Below is a small trained network, with its code and all its weights. Each question gives an input and a target symbol and asks what happens when units are switched off, that is, made to give their printed mean instead of their output.

import numpy as np


def w(rows, s, z=0):
    codes = np.array(rows[::2]) - 128.0
    scale = np.full(codes.shape[1], s)
    scale[-1] = z or s
    return codes * scale


def norm(h):
    return h / np.sqrt((h * h).mean(-1, keepdims=True) + 1e-5)


def f(y):
    return y / 2 * (1 + np.tanh(0.7978845608 * (y + 0.044715 * y**3)))


def softmax(a):
    e = np.exp(a - a.max(-1, keepdims=True))
    return e / e.sum(-1, keepdims=True)


def log_softmax(a):
    a = a - a.max(-1, keepdims=True)
    return a - np.log(np.exp(a).sum(-1, keepdims=True))


def net(x, mask):
    ids = ['ΘΠΣΦΩαβγδεζηλμτψ'.index(c) for c in x.split()]
    T = len(ids)
    res = E[ids] + P[:T]
    r = norm(res)
    for j in range(3):
        rows = slice(3 * j, 3 * j + 3)
        q, k, v = (r @ M[0][rows].T for M in (Q, K, V))
        z = softmax(np.where(np.tri(T) > 0, q @ k.T / 3**0.5, -1e9)) @ v
        o = O[0][rows]
        res = res + np.where(mask[j], z, o[:, -1]) @ o[:, :-1]
    y = f(norm(res) @ A[0][:, :-1].T + A[0][:, -1])
    res = res + np.where(mask[3:19], y, B[0][:, -1]) @ B[0][:, :-1]
    return log_softmax(norm(res)[-1] @ U[:, :-1].T + U[:, -1])


Q, K, V, O, A, B = {}, {}, {}, {}, {}, {}
E = w([
[91,132,63,97,153,146,143,182,159,109,102],'Θ',
[167,142,98,50,122,150,118,146,164,98,87],'Π',
[173,101,178,148,138,178,108,74,59,121,144],'Σ',
[73,150,131,118,81,133,139,104,66,163,109],'Φ',
[98,141,115,71,75,135,166,177,127,134,70],'Ω',
[252,99,78,142,139,233,141,144,103,161,85],'α',
[188,172,176,121,86,154,139,81,74,121,131],'β',
[75,146,67,148,131,122,184,189,87,147,112],'γ',
[98,69,92,155,184,158,154,180,117,127,126],'δ',
[185,146,155,151,98,124,108,108,173,72,127],'ε',
[99,123,96,183,131,156,108,130,53,122,111],'ζ',
[89,112,118,197,80,122,182,176,150,104,111],'η',
[134,198,130,78,77,144,131,105,122,111,105],'λ',
[128,123,110,115,174,184,123,150,170,67,131],'μ',
[98,79,149,162,94,120,85,103,147,108,125],'τ',
[128,124,125,172,195,178,123,104,123,93,171],'ψ',
],0.017)
P = w([
[140,116,130,155,135,126,173,78,132,119,68],'0',
[160,132,148,157,107,169,108,152,167,194,120],'1',
[153,152,146,142,117,198,113,137,161,178,113],'2',
[114,100,129,137,119,102,171,108,78,48,105],'3',
[137,142,168,146,131,154,114,152,136,173,133],'4',
[140,165,158,115,152,212,121,137,133,158,108],'5',
[102,80,106,133,90,112,164,111,64,28,136],'6',
[139,138,189,138,144,126,99,161,143,166,136],'7',
[107,185,175,94,172,214,117,148,102,137,117],'8',
[98,57,70,129,51,120,170,102,67,25,181],'9',
[137,143,218,141,154,80,99,161,136,166,128],'10',
[101,206,193,64,208,194,115,152,89,122,113],'11',
[109,31,6,127,13,130,175,69,94,63,253],'12',
],0.0067)
Q[0] = w([
[93,124,105,54,120,79,138,170,193,88,107],'h1',
[148,182,141,78,60,104,163,100,76,168,106],'h1',
[70,127,84,152,120,153,147,179,115,210,109],'h1',
[137,178,92,149,184,183,190,228,137,119,97],'h2',
[133,164,136,162,104,90,155,144,254,99,164],'h2',
[168,143,142,56,142,153,155,63,142,59,106],'h2',
[154,108,120,126,170,174,82,115,199,124,153],'h3',
[101,152,185,129,163,217,157,84,100,77,139],'h3',
[124,94,101,151,87,24,121,62,174,138,165],'h3',
],0.039)
K[0] = w([
[118,144,95,30,104,116,164,187,220,105,96],'h1',
[128,179,152,71,26,97,129,99,77,166,86],'h1',
[51,102,79,177,138,97,168,196,70,195,95],'h1',
[140,204,69,119,206,137,216,194,141,130,165],'h2',
[80,157,177,141,87,105,170,159,252,49,148],'h2',
[186,152,173,14,150,124,109,57,160,138,143],'h2',
[117,133,150,129,103,63,190,161,160,96,100],'h3',
[147,194,74,188,74,108,170,117,58,120,105],'h3',
[125,58,82,132,218,196,173,206,162,159,138],'h3',
],0.034)
V[0] = w([
[112,180,173,129,184,150,106,148,137,157,90],'h1',
[107,170,142,105,157,97,90,195,66,82,169],'h1',
[163,41,12,110,2,160,208,71,138,91,227],'h1',
[122,91,72,93,79,124,120,120,116,107,185],'h2',
[143,105,91,110,91,126,120,119,104,114,201],'h2',
[151,157,140,145,160,104,143,134,141,150,92],'h2',
[124,130,125,120,122,127,153,128,138,124,140],'h3',
[118,128,125,127,140,134,121,136,122,142,128],'h3',
[115,135,108,132,127,138,126,117,130,141,124],'h3',
],0.0091)
O[0] = w([
[146,81,128,161,100,85,106,97,140,189,188,251],'h1',
[170,111,163,207,102,119,114,108,187,143,129,220],'h1',
[100,169,206,101,251,106,160,74,73,82,109,14],'h1',
[112,127,85,157,138,226,126,134,167,167,87,4],'h2',
[124,143,45,111,125,204,158,164,184,176,44,14],'h2',
[131,151,152,93,159,106,112,106,85,80,176,109],'h2',
[91,132,119,166,120,100,111,138,108,128,92,91],'h3',
[122,137,128,104,128,120,154,143,139,109,129,111],'h3',
[119,130,116,116,123,106,126,155,145,141,130,166],'h3',
],0.0029,0.0026)
A[0] = w([
[122,160,172,100,190,126,124,153,122,149,133,86],'n1',
[72,194,183,42,254,114,115,140,77,127,140,22],'n2',
[129,88,86,121,145,97,209,14,139,92,81,150],'n3',
[148,81,61,56,103,102,124,100,84,70,174,99],'n4',
[158,160,122,135,134,118,156,133,126,154,157,80],'n5',
[76,118,179,120,145,123,105,114,155,152,105,81],'n6',
[123,168,122,139,115,112,90,106,153,116,114,66],'n7',
[112,141,159,156,123,154,160,119,148,131,128,96],'n8',
[71,128,145,129,134,135,129,90,167,175,166,75],'n9',
[125,105,109,126,97,139,120,117,168,128,143,95],'n10',
[104,115,102,94,143,109,147,103,108,76,169,93],'n11',
[131,96,40,93,100,112,127,91,150,137,139,72],'n12',
[125,105,143,111,146,141,125,147,108,155,146,85],'n13',
[96,175,156,108,208,116,70,155,80,115,97,86],'n14',
[120,160,102,116,107,109,108,95,141,152,142,2],'n15',
[120,99,50,84,89,99,165,79,85,65,215,22],'n16',
],0.021,0.0061)
B[0] = w([
[123,129,102,179,95,147,95,139,98,160,133,139],'n1',
[74,147,145,189,146,254,137,98,94,212,126,216],'n2',
[128,82,103,125,154,165,208,111,40,137,148,255],'n3',
[143,113,117,106,113,43,93,167,166,75,153,233],'n4',
[125,165,96,111,132,133,133,115,137,115,115,132],'n5',
[113,105,112,127,93,141,137,98,154,102,103,127],'n6',
[128,119,116,171,158,129,137,130,122,105,96,138],'n7',
[109,131,145,135,129,105,136,113,115,134,145,145],'n8',
[153,131,106,130,139,103,136,117,136,164,137,130],'n9',
[109,140,132,108,140,157,141,107,125,124,131,170],'n10',
[166,109,119,122,88,54,126,134,122,89,98,213],'n11',
[140,103,123,142,135,117,163,113,62,131,120,165],'n12',
[121,122,136,119,142,112,137,121,153,138,108,141],'n13',
[111,157,144,89,165,148,160,90,144,146,123,191],'n14',
[88,133,144,89,142,130,88,122,103,152,115,130],'n15',
[171,119,121,91,126,66,76,167,184,75,132,244],'n16',
],0.03,0.008)
U = w([
[124,71,106,117,154,151,200,115,48,129,135,93],'Θ',
[151,114,114,71,146,73,78,152,133,87,157,254],'Π',
[177,87,254,114,127,126,94,101,114,158,108,108],'Σ',
[95,115,109,71,91,79,84,93,120,224,119,114],'Φ',
[110,121,183,78,50,152,167,185,152,150,78,118],'Ω',
[226,133,97,111,138,165,127,140,158,170,68,85],'α',
[181,220,151,117,64,129,125,80,94,103,143,95],'β',
[87,203,58,144,131,117,171,176,174,140,125,120],'γ',
[85,55,144,139,193,118,140,188,191,176,96,93],'δ',
[140,149,153,213,178,120,143,114,156,77,79,104],'ε',
[114,111,110,199,77,163,59,155,109,155,138,155],'ζ',
[59,145,207,164,98,78,165,143,137,123,160,98],'η',
[63,167,137,101,161,121,60,129,84,104,51,123],'λ',
[98,130,154,90,153,210,107,143,179,71,201,128],'μ',
[97,87,112,144,92,134,123,45,188,107,96,123],'τ',
[152,159,96,166,196,91,113,88,164,170,207,119],'ψ',
],0.0094,0.0067)

Each question gives the input, a string of symbols that net reads in full, and the target symbol t.
The units are the heads (3 rows each of Q, K, V and O) and the neurons (one row each of A and B). Each row of codes is followed by its name. A weight is (code - 128) times the scale printed after its matrix; where a second scale follows, it is the last column's (O, A, B and U).
mask holds one flag per unit, heads first, then neurons. A switched-off unit (its flag False) gives its mean, the last column of its rows in O or B, instead of its output. The means were averaged over made-up inputs and are rounded, as every weight is.
A unit's drop is (log p(t) with every unit on - log p(t) with that unit switched off) / (log p(t) with every unit on - log p(t) with every unit switched off).
most important unit: the unit with the biggest drop
top k neurons: the k neurons with the biggest drops, biggest first
heads that matter: for each layer, one digit per head in row order, 1 if its drop is at least 0.15 and else 0, layers parted by /
drop when u is switched off: that unit's drop, to one decimal
input ζ β ζ ζ η, target η: heads that matter -> 000
input ζ ζ ζ η Θ λ τ, target Θ: most important unit -> n3
input Θ Θ Π ζ ζ α τ ζ λ, target λ: top 2 neurons -> (n15, n3)
input ψ ε ψ ζ ζ ζ ζ μ μ Θ ζ μ τ, target Θ: top 2 neurons -> (n12, n10)
input Φ Θ δ Θ ζ Φ Ω μ α η β, target β: heads that matter -> 100
input ψ ψ λ μ δ ψ ε, target Θ: heads that matter -> 110
input γ ε α ψ Θ ζ μ μ ζ α Ω, target Ω: heads that matter -> 100
input η ζ τ λ Θ ε ψ ζ ζ ζ ζ γ, target γ: heads that matter -> 100
input Ω λ μ Θ Φ β α γ λ ζ ζ δ α, target Π: top 4 neurons -> (n4, n2, n3, n16)
input ε Θ δ β Ω γ δ α β ζ Φ ψ α, target Π: top 2 neurons -> (n4, n16)
input Θ ζ μ μ ζ ψ, target ψ: top 3 neurons -> (n3, n2, n16)
input ζ Θ Ω λ, target Θ: top 2 neurons -> (n3, n2)
input ζ γ λ λ Θ Ω μ, target Θ: top 3 neurons -> (n2, n3, n11)
input Π ζ μ ζ Σ Θ β ψ γ τ Θ μ ζ, target Π: top neuron -> (n16)
input μ ζ ζ μ ζ Σ μ ζ α ψ ζ Θ, target Θ: top 2 neurons -> (n16, n12)
input α η λ ζ λ ζ Φ Σ Ω μ α, target α: top 2 neurons -> (n4, n3)
input γ ζ α, target α: top 4 neurons -> (n3, n2, n4, n16)
input λ γ ζ λ γ γ γ μ λ Φ δ, target δ: top 2 neurons -> (n3, n16)
input γ γ ζ μ Θ, target Θ: top 2 neurons -> (n12, n16)
input Φ ζ Ω, target Ω: top 3 neurons -> (n3, n4, n16)
input Φ ζ δ ψ μ ζ ζ α ζ ψ, target Π: most important unit -> n16
input Θ Θ ψ Σ Σ ε δ λ Φ μ Φ, target Φ: drop when h1 is switched off -> 0.3
input ζ ζ γ μ ζ ψ ζ Θ λ ζ ψ γ ψ, target Π: drop when n12 is switched off -> 0.0
input δ λ β τ μ, target μ: drop when n14 is switched off -> 0.1
input γ γ Σ ζ Φ γ ψ μ, target μ: drop when n2 is switched off -> 0.2
